Below are the code and all the weights of a small trained network. Each question names an input and a class and asks about switching units off, where a switched-off unit gives its printed mean instead of its output.

import numpy as np


def w(rows, s, z=0):
    codes = np.array(rows[::2]) - 128.0
    scale = np.full(codes.shape[1], s)
    scale[-1] = z or s
    return codes * scale


def f(y):
    return y / 2 * (1 + np.tanh(0.7978845608 * (y + 0.044715 * y**3)))


def log_softmax(a):
    a = a - a.max(-1, keepdims=True)
    return a - np.log(np.exp(a).sum(-1, keepdims=True))


def net(x, mask):
    res = np.array(x, float).reshape(1, 6) / 4 @ E
    y = f(res @ A[0][:, :-1].T + A[0][:, -1])
    res = res + np.where(mask, y, B[0][:, -1]) @ B[0][:, :-1]
    return log_softmax(res[-1] @ U[:, :-1].T + U[:, -1])


A, B = {}, {}
E = w([
[145,132,109],'x0',
[131,132,121],'x1',
[38,40,67],'x2',
[136,128,121],'x3',
[136,132,117],'x4',
[2,219,195],'x5',
],0.008)
A[0] = w([
[19,2,41,40],'neuron 1',
[54,68,48,72],'neuron 2',
[227,30,104,57],'neuron 3',
[235,26,134,67],'neuron 4',
[81,110,72,68],'neuron 5',
[81,176,150,221],'neuron 6',
[64,109,56,22],'neuron 7',
[203,131,196,85],'neuron 8',
[88,89,99,3],'neuron 9',
],0.0086,0.0054)
B[0] = w([
[183,250,128,248],'neuron 1',
[206,255,208,196],'neuron 2',
[133,52,237,205],'neuron 3',
[92,84,255,205],'neuron 4',
[167,141,155,141],'neuron 5',
[53,71,140,254],'neuron 6',
[229,133,192,145],'neuron 7',
[210,236,155,158],'neuron 8',
[122,230,136,120],'neuron 9',
],0.0066,0.0054)
U = w([
[70,42,254,140],'0',
[200,238,177,4],'1',
[97,24,73,217],'2',
],0.0053,0.0046)

Each question gives the input, the list of numbers given to net, and the class t.
The units are the neurons (one row each of A and B). Each row of codes is followed by its name. A weight is (code - 128) times the scale printed after its matrix; where a second scale follows, it is the last column's (A, B and U).
mask holds one flag per neuron, in row order. A switched-off neuron (its flag False) gives its mean, the last column of its row in B, instead of its output. The means were averaged over made-up inputs and are rounded, as every weight is.
A unit's drop is (log p(t) with every unit on - log p(t) with that unit switched off) / (log p(t) with every unit on - log p(t) with every unit switched off).
The circuit of an input: a set's keep is (log p(t) with only the set's units on - log p(t) with every unit switched off) / (log p(t) with every unit on - log p(t) with every unit switched off). Starting from all 9 units, units are removed one at a time, each time the one whose removal leaves the highest keep (on an exact tie, the one counted first), for as long as the keep stays at least 0.8.
units of the circuit, in order: the units of the circuit, biggest drop first
top k neurons: the k neurons with the biggest drops, biggest first
drop when u is switched off: that unit's drop, to one decimal
input [-7,-1,7,-5,4,3], class 1: units of the circuit, in order => neuron 1; neuron 2
input [6,5,7,-5,-6,-8], class 0: units of the circuit, in order => neuron 4
input [2,-5,8,-5,-6,-8], class 0: top 2 neurons => neuron 3; neuron 4
input [3,-3,6,-1,2,-5], class 1: top 3 neurons => neuron 1; neuron 2; neuron 6
input [6,-4,7,-4,4,-8], class 0: top 3 neurons => neuron 3; neuron 4; neuron 8
input [-5,-3,-6,3,-1,-7], class 0: top 3 neurons => neuron 4; neuron 3; neuron 1
input [7,-2,8,4,2,2], class 1: drop when neuron 2 is switched off => 0.1
input [2,-1,6,3,0,-1], class 1: drop when neuron 2 is switched off => 0.2
input [0,3,-3,6,4,-7], class 0: drop when neuron 6 is switched off => 0.0
input [4,-6,6,-7,4,2], class 1: top 2 neurons => neuron 1; neuron 2
input [3,-8,-2,-7,4,5], class 2: drop when neuron 2 is switched off => 0.2
input [-2,-2,8,-8,0,-6], class 1: top 2 neurons => neuron 1; neuron 2
